Below are the code and all the weights of a small trained network. Each question names an input and a class and asks about switching units off, where a switched-off unit gives its printed mean instead of its output.

import numpy as np


def w(rows, s, z=0):
    codes = np.array(rows[::2]) - 128.0
    scale = np.full(codes.shape[1], s)
    scale[-1] = z or s
    return codes * scale


def norm(h):
    return h / np.sqrt((h * h).mean(-1, keepdims=True) + 1e-5)


def f(y):
    return np.maximum(y, 0)


def log_softmax(a):
    a = a - a.max(-1, keepdims=True)
    return a - np.log(np.exp(a).sum(-1, keepdims=True))


def net(x, mask):
    res = np.array(x, float).reshape(1, 2) / 4 @ E
    u = 0
    for l in range(4):
        y = f(norm(res) @ A[l][:, :-1].T + A[l][:, -1])
        res = res + np.where(mask[u : u + 6], y, B[l][:, -1]) @ B[l][:, :-1]
        u += 6
    return log_softmax(norm(res)[-1] @ U[:, :-1].T + U[:, -1])


A, B = {}, {}
E = w([
[142,195,134,236,120,116,190,135,57,117],'x0',
[255,235,91,65,114,135,99,112,202,152],'x1',
],0.0026)
A[0] = w([
[88,101,129,57,105,159,146,111,139,131,56],'L0N1',
[121,85,125,79,111,121,133,121,133,118,95],'L0N2',
[114,123,136,229,140,129,133,124,91,122,2],'L0N3',
[151,206,108,175,105,174,153,120,110,124,95],'L0N4',
[62,74,126,128,127,163,136,128,98,108,199],'L0N5',
[1,78,122,207,108,145,144,120,88,144,216],'L0N6',
],0.0062,0.00059)
B[0] = w([
[50,161,99,144,182,138,86,160,148,136,167],'L0N1',
[72,168,111,129,163,138,88,153,138,135,160],'L0N2',
[85,164,101,92,71,173,203,159,82,76,201],'L0N3',
[172,64,160,165,137,69,104,95,173,163,197],'L0N4',
[254,111,136,175,76,58,145,70,159,197,198],'L0N5',
[174,146,176,89,168,108,148,171,48,15,254],'L0N6',
],0.0068,0.008)
A[1] = w([
[33,94,82,176,48,180,154,109,183,199,123],'L1N1',
[184,149,127,149,140,174,113,78,106,167,159],'L1N2',
[115,155,76,26,80,183,129,126,15,133,141],'L1N3',
[129,143,131,141,138,104,101,117,181,168,254],'L1N4',
[104,171,91,131,110,203,147,159,2,128,128],'L1N5',
[55,127,73,29,104,252,106,124,170,144,71],'L1N6',
],0.0066,0.00078)
B[1] = w([
[173,208,55,100,174,160,189,47,195,109,145],'L1N1',
[120,68,143,129,136,145,148,110,138,115,185],'L1N2',
[127,163,178,212,152,79,150,150,128,155,196],'L1N3',
[87,113,105,165,79,168,169,118,109,144,254],'L1N4',
[194,214,148,126,116,2,187,147,144,117,216],'L1N5',
[72,218,131,90,220,158,173,99,94,94,232],'L1N6',
],0.0072,0.0044)
A[2] = w([
[72,154,56,117,170,118,2,152,227,222,106],'L2N1',
[173,44,209,137,178,112,124,135,118,147,62],'L2N2',
[224,145,136,70,184,75,46,127,151,108,138],'L2N3',
[3,86,133,147,117,125,111,171,72,129,74],'L2N4',
[58,156,168,227,147,50,177,146,192,182,77],'L2N5',
[171,97,135,153,47,87,132,66,247,240,1],'L2N6',
],0.0054,0.00061)
B[2] = w([
[132,138,217,74,69,181,164,162,31,95,168],'L2N1',
[112,253,82,127,94,167,135,141,167,161,194],'L2N2',
[26,67,116,162,131,139,133,86,179,186,177],'L2N3',
[211,87,179,149,123,102,86,117,130,182,138],'L2N4',
[134,59,139,56,160,174,96,122,135,113,195],'L2N5',
[142,35,41,182,129,152,158,84,174,152,253],'L2N6',
],0.0053,0.0056)
A[3] = w([
[176,94,146,81,87,152,66,168,103,108,152],'L3N1',
[118,124,116,104,144,107,105,147,77,109,97],'L3N2',
[92,162,114,147,187,74,57,128,190,180,144],'L3N3',
[156,69,81,153,114,136,112,109,161,144,1],'L3N4',
[103,254,78,71,118,156,119,148,149,116,168],'L3N5',
[92,114,86,154,176,121,89,136,175,174,85],'L3N6',
],0.0092,0.00066)
B[3] = w([
[104,130,190,127,70,169,106,110,109,192,135],'L3N1',
[154,146,102,125,57,174,181,124,155,156,170],'L3N2',
[68,63,132,169,167,117,61,186,188,210,178],'L3N3',
[140,185,88,132,100,147,129,72,170,176,246],'L3N4',
[50,111,102,105,253,187,184,91,104,103,254],'L3N5',
[189,182,168,146,116,61,193,146,91,71,202],'L3N6',
],0.0064,0.0059)
U = w([
[44,167,92,78,248,225,164,100,123,118,192],'0',
[85,95,153,188,174,66,58,219,198,201,157],'1',
[111,98,215,76,75,212,57,157,88,185,109],'2',
[130,102,86,107,102,143,32,160,132,96,2],'3',
[202,186,172,139,115,54,210,183,80,57,192],'4',
[190,115,22,184,99,163,163,42,230,189,184],'5',
[150,127,84,76,120,130,12,144,134,116,34],'6',
[147,117,78,81,104,145,1,162,150,78,14],'7',
],0.0084,0.0039)

Each question gives the input, the list of numbers given to net, and the class t.
The units are the neurons (one row each of A and B). Each row of codes is followed by its name. A weight is (code - 128) times the scale printed after its matrix; where a second scale follows, it is the last column's (A, B and U).
mask holds one flag per neuron, layer by layer. A switched-off neuron (its flag False) gives its mean, the last column of its row in B, instead of its output. The means were averaged over made-up inputs and are rounded, as every weight is.
A unit's drop is (log p(t) with every unit on - log p(t) with that unit switched off) / (log p(t) with every unit on - log p(t) with every unit switched off).
The circuit of an input: a set's keep is (log p(t) with only the set's units on - log p(t) with every unit switched off) / (log p(t) with every unit on - log p(t) with every unit switched off). Starting from the 12 units with the biggest drops (on a tie, the unit counted first), units are removed one at a time, each time the one whose removal leaves the highest keep (on an exact tie, the one counted first), for as long as the keep stays at least 0.8.
circuit, biggest first: the units of the circuit, biggest drop first
most important unit: the unit with the biggest drop
k most important neurons: the k neurons with the biggest drops, biggest first
drop of u: that unit's drop, to one decimal
input [7,4], class 5: circuit, biggest first -> [L0N6]
input [-2,-3], class 4: 2 most important neurons -> [L0N6; L0N4]
input [-8,-3], class 2: 2 most important neurons -> [L0N3; L0N5]
input [-2,6], class 5: 4 most important neurons -> [L0N3; L0N1; L0N6; L0N2]
input [5,2], class 5: 2 most important neurons -> [L0N4; L0N6]
input [-7,-5], class 1: 2 most important neurons -> [L0N6; L3N3]
input [-1,4], class 5: 2 most important neurons -> [L0N3; L0N6]
input [-4,-4], class 1: 3 most important neurons -> [L3N3; L0N6; L0N3]
input [3,1], class 5: 2 most important neurons -> [L0N6; L0N4]
input [-4,-5], class 1: 2 most important neurons -> [L2N3; L0N3]
input [-6,-4], class 1: 3 most important neurons -> [L0N6; L3N3; L2N3]
input [-2,-1], class 2: 4 most important neurons -> [L0N2; L0N1; L0N3; L0N4]
input [-8,-5], class 1: 2 most important neurons -> [L0N6; L2N3]
input [-5,-6], class 1: 4 most important neurons -> [L0N3; L2N3; L0N6; L3N3]
input [-4,-3], class 1: 3 most important neurons -> [L3N3; L0N6; L2N3]
input [-3,-2], class 1: most important unit -> L3N3
input [-5,-7], class 4: drop of L0N6 -> 2.0
input [-4,-6], class 4: drop of L3N5 -> 0.2
input [2,2], class 5: drop of L0N6 -> 0.7
input [-1,-3], class 4: drop of L0N6 -> 2.9
input [-7,-6], class 1: most important unit -> L3N3
